Below are the code and all the weights of a small trained network. Each question names an input and a class and asks about switching units off, where a switched-off unit gives its printed mean instead of its output.

import numpy as np


def w(rows, s, z=0):
    codes = np.array(rows[::2]) - 128.0
    scale = np.full(codes.shape[1], s)
    scale[-1] = z or s
    return codes * scale


def f(y):
    return np.maximum(y, 0)


def log_softmax(a):
    a = a - a.max(-1, keepdims=True)
    return a - np.log(np.exp(a).sum(-1, keepdims=True))


def net(x, mask):
    res = np.array(x, float).reshape(1, 8) / 4 @ E
    y = f(res @ A[0][:, :-1].T + A[0][:, -1])
    res = res + np.where(mask, y, B[0][:, -1]) @ B[0][:, :-1]
    return log_softmax(res[-1] @ U[:, :-1].T + U[:, -1])


A, B = {}, {}
E = w([
[226,36,92,64,46],'x0',
[253,114,25,25,225],'x1',
[140,121,113,58,211],'x2',
[152,79,15,223,173],'x3',
[176,56,155,237,118],'x4',
[216,221,137,172,51],'x5',
[30,72,93,70,75],'x6',
[156,63,76,96,130],'x7',
],0.0065)
A[0] = w([
[96,166,134,210,111,128],'n1',
[151,170,13,51,156,188],'n2',
[120,171,141,140,87,73],'n3',
[86,164,172,137,125,95],'n4',
[103,156,124,78,185,126],'n5',
[208,164,125,114,69,231],'n6',
[126,173,169,63,120,253],'n7',
[171,180,150,44,28,166],'n8',
[130,92,71,73,81,200],'n9',
[148,159,85,107,145,172],'n10',
[188,50,77,160,73,178],'n11',
[172,12,73,158,51,183],'n12',
[191,167,89,167,188,164],'n13',
[188,14,47,83,98,233],'n14',
[111,98,126,91,57,173],'n15',
[210,168,135,179,193,141],'n16',
[28,113,114,88,204,167],'n17',
[121,158,152,219,112,129],'n18',
[135,172,194,190,123,229],'n19',
],0.011,0.0045)
B[0] = w([
[93,165,102,233,111,194],'n1',
[175,16,132,210,146,220],'n2',
[121,171,126,124,107,158],'n3',
[59,118,87,136,129,173],'n4',
[127,96,103,109,149,173],'n5',
[183,100,200,116,101,203],'n6',
[115,41,175,122,107,200],'n7',
[174,78,158,159,85,205],'n8',
[190,102,200,145,176,195],'n9',
[137,88,123,162,129,168],'n10',
[118,170,194,139,197,208],'n11',
[124,212,219,149,198,222],'n12',
[148,13,48,192,170,191],'n13',
[110,172,199,171,185,246],'n14',
[166,121,220,135,148,179],'n15',
[180,2,102,174,178,194],'n16',
[143,45,120,93,151,204],'n17',
[127,153,78,209,128,200],'n18',
[143,111,118,160,87,220],'n19',
],0.0086,0.013)
U = w([
[98,214,86,233,58,103],'0',
[110,73,68,8,193,200],'1',
[215,134,168,117,61,75],'2',
[196,49,113,203,203,197],'3',
[113,159,13,1,121,4],'4',
[121,249,179,130,250,118],'5',
[129,190,33,64,117,11],'6',
[30,112,156,54,93,202],'7',
],0.0082,0.0039)

Each question gives the input, the list of numbers given to net, and the class t.
The units are the neurons (one row each of A and B). Each row of codes is followed by its name. A weight is (code - 128) times the scale printed after its matrix; where a second scale follows, it is the last column's (A, B and U).
mask holds one flag per neuron, in row order. A switched-off neuron (its flag False) gives its mean, the last column of its row in B, instead of its output. The means were averaged over made-up inputs and are rounded, as every weight is.
A unit's drop is (log p(t) with every unit on - log p(t) with that unit switched off) / (log p(t) with every unit on - log p(t) with every unit switched off).
unit that matters most: the unit with the biggest drop
top k neurons: the k neurons with the biggest drops, biggest first
drop when u is switched off: that unit's drop, to one decimal
input [-8,1,-3,-6,0,-6,2,-3], class 1: unit that matters most	n17
input [-2,-1,5,-6,-8,4,-2,-2], class 7: top 2 neurons	[n16 n13]
input [-2,1,-8,-7,-1,6,-6,7], class 2: top 2 neurons	[n2 n6]
input [5,3,-5,-6,1,7,-4,-6], class 2: top 2 neurons	[n6 n2]
input [8,2,8,6,0,4,8,0], class 5: top 3 neurons	[n12 n14 n11]
input [-7,-5,-2,-7,-2,1,8,-4], class 0: top 3 neurons	[n1 n18 n19]
input [-2,3,-7,-1,-6,8,3,-6], class 2: top 2 neurons	[n6 n8]
input [2,-1,4,-3,3,8,0,6], class 2: top 2 neurons	[n2 n6]
input [-2,4,0,-6,8,6,4,-3], class 2: top 2 neurons	[n2 n13]
input [6,-2,-8,6,-1,5,7,-8], class 5: top 2 neurons	[n12 n11]
input [-7,-1,-1,1,-5,2,-4,-6], class 0: drop when n1 is switched off	0.2
input [5,1,-6,5,-2,-2,-2,-5], class 5: drop when n12 is switched off	0.1
input [6,-8,6,-4,-1,1,-4,-6], class 2: drop when n8 is switched off	0.1
input [3,-8,-4,0,7,8,-5,3], class 0: drop when n15 is switched off	0.0
input [-3,-3,8,1,3,-8,-4,1], class 1: unit that matters most	n2
